Here is a tiny trained network, its code and every weight. The questions are about switching its units off for an input and a class, where a switched-off unit gives its printed mean instead of its output.

import numpy as np


def w(rows, s, z=0):
    codes = np.array(rows[::2]) - 128.0
    scale = np.full(codes.shape[1], s)
    scale[-1] = z or s
    return codes * scale


def f(y):
    return y / 2 * (1 + np.tanh(0.7978845608 * (y + 0.044715 * y**3)))


def log_softmax(a):
    a = a - a.max(-1, keepdims=True)
    return a - np.log(np.exp(a).sum(-1, keepdims=True))


def net(x, mask):
    res = np.array(x, float).reshape(1, 8) / 4 @ E
    y = f(res @ A[0][:, :-1].T + A[0][:, -1])
    res = res + np.where(mask, y, B[0][:, -1]) @ B[0][:, :-1]
    return log_softmax(res[-1] @ U[:, :-1].T + U[:, -1])


A, B = {}, {}
E = w([
[133,138,137,142,119],'x0',
[29,33,62,47,218],'x1',
[164,165,144,132,110],'x2',
[35,216,231,106,244],'x3',
[115,138,129,127,131],'x4',
[122,121,137,155,116],'x5',
[123,142,108,100,120],'x6',
[157,187,4,252,241],'x7',
],0.0035)
A[0] = w([
[145,148,38,197,161,34],'N0',
[69,108,170,65,30,95],'N1',
[163,158,186,138,89,109],'N2',
[117,129,31,229,178,107],'N3',
[215,189,169,185,70,52],'N4',
[41,206,189,114,188,139],'N5',
[185,219,184,237,70,131],'N6',
[159,75,84,150,144,79],'N7',
[73,197,191,92,255,114],'N8',
[142,37,230,72,46,129],'N9',
[101,118,156,63,78,8],'N10',
[138,89,77,180,127,87],'N11',
[168,131,45,114,121,61],'N12',
[189,126,34,160,212,26],'N13',
[113,79,165,65,53,27],'N14',
[154,238,3,188,185,141],'N15',
[235,195,114,128,86,232],'N16',
[118,212,164,116,146,56],'N17',
[85,184,136,171,174,33],'N18',
[173,214,206,137,49,177],'N19',
[185,200,189,176,73,118],'N20',
],0.0061,0.0016)
B[0] = w([
[192,169,190,57,170,156],'N0',
[219,194,182,92,198,205],'N1',
[76,149,123,106,206,148],'N2',
[184,214,211,71,228,195],'N3',
[26,57,65,83,179,172],'N4',
[253,30,98,220,13,227],'N5',
[82,51,19,107,200,216],'N6',
[134,151,140,171,123,130],'N7',
[221,44,142,198,14,246],'N8',
[159,246,169,34,219,251],'N9',
[150,205,199,106,206,140],'N10',
[180,158,124,149,122,135],'N11',
[141,140,222,172,64,128],'N12',
[238,177,223,62,146,161],'N13',
[176,235,201,71,163,169],'N14',
[208,149,192,24,184,232],'N15',
[89,28,93,112,111,209],'N16',
[129,73,94,100,68,133],'N17',
[203,139,211,125,100,129],'N18',
[122,119,53,81,234,215],'N19',
[102,97,34,65,166,181],'N20',
],0.0043,0.0024)
U = w([
[33,67,67,122,197,254],'0',
[156,239,213,66,212,94],'1',
[49,131,111,172,147,138],'2',
[154,66,127,204,1,108],'3',
[19,124,105,178,64,25],'4',
],0.0038,0.0016)

Each question gives the input, the list of numbers given to net, and the class t.
The units are the neurons (one row each of A and B). Each row of codes is followed by its name. A weight is (code - 128) times the scale printed after its matrix; where a second scale follows, it is the last column's (A, B and U).
mask holds one flag per neuron, in row order. A switched-off neuron (its flag False) gives its mean, the last column of its row in B, instead of its output. The means were averaged over made-up inputs and are rounded, as every weight is.
A unit's drop is (log p(t) with every unit on - log p(t) with that unit switched off) / (log p(t) with every unit on - log p(t) with every unit switched off).
The circuit of an input: a set's keep is (log p(t) with only the set's units on - log p(t) with every unit switched off) / (log p(t) with every unit on - log p(t) with every unit switched off). Starting from the 12 units with the biggest drops (on a tie, the unit counted first), units are removed one at a time, each time the one whose removal leaves the highest keep (on an exact tie, the one counted first), for as long as the keep stays at least 0.8.
units of the circuit, in order: the units of the circuit, biggest drop first
unit that matters most: the unit with the biggest drop
top k neurons: the k neurons with the biggest drops, biggest first
drop when u is switched off: that unit's drop, to one decimal
input [-3,-1,1,8,-7,2,2,7], class 3: units of the circuit, in order	N8, N5
input [4,-4,-5,-6,-7,-3,-6,8], class 1: units of the circuit, in order	N3, N15
input [-1,5,-4,-8,-7,3,-5,8], class 1: unit that matters most	N3
input [-8,7,-7,8,-4,5,-5,-1], class 3: top 2 neurons	N8, N5
input [1,-2,1,-5,2,-4,4,-8], class 1: units of the circuit, in order	N9, N14
input [3,5,1,-7,-3,-8,-2,-8], class 1: top 3 neurons	N9, N14, N1
input [2,-8,7,-4,-6,6,-3,5], class 0: top 2 neurons	N6, N4
input [3,6,5,8,0,6,4,2], class 3: top 2 neurons	N8, N5
input [2,0,2,8,-2,1,-2,6], class 3: top 3 neurons	N8, N5, N9
input [-1,-5,2,-6,-8,0,-2,-8], class 1: drop when N9 is switched off	0.6
input [7,-7,2,6,3,0,-1,-3], class 0: drop when N19 is switched off	0.2
input [3,6,3,8,-3,-3,3,-1], class 3: drop when N8 is switched off	0.3
input [4,2,3,7,0,5,0,-2], class 3: drop when N5 is switched off	0.3
input [7,-8,7,0,2,2,7,5], class 0: unit that matters most	N6
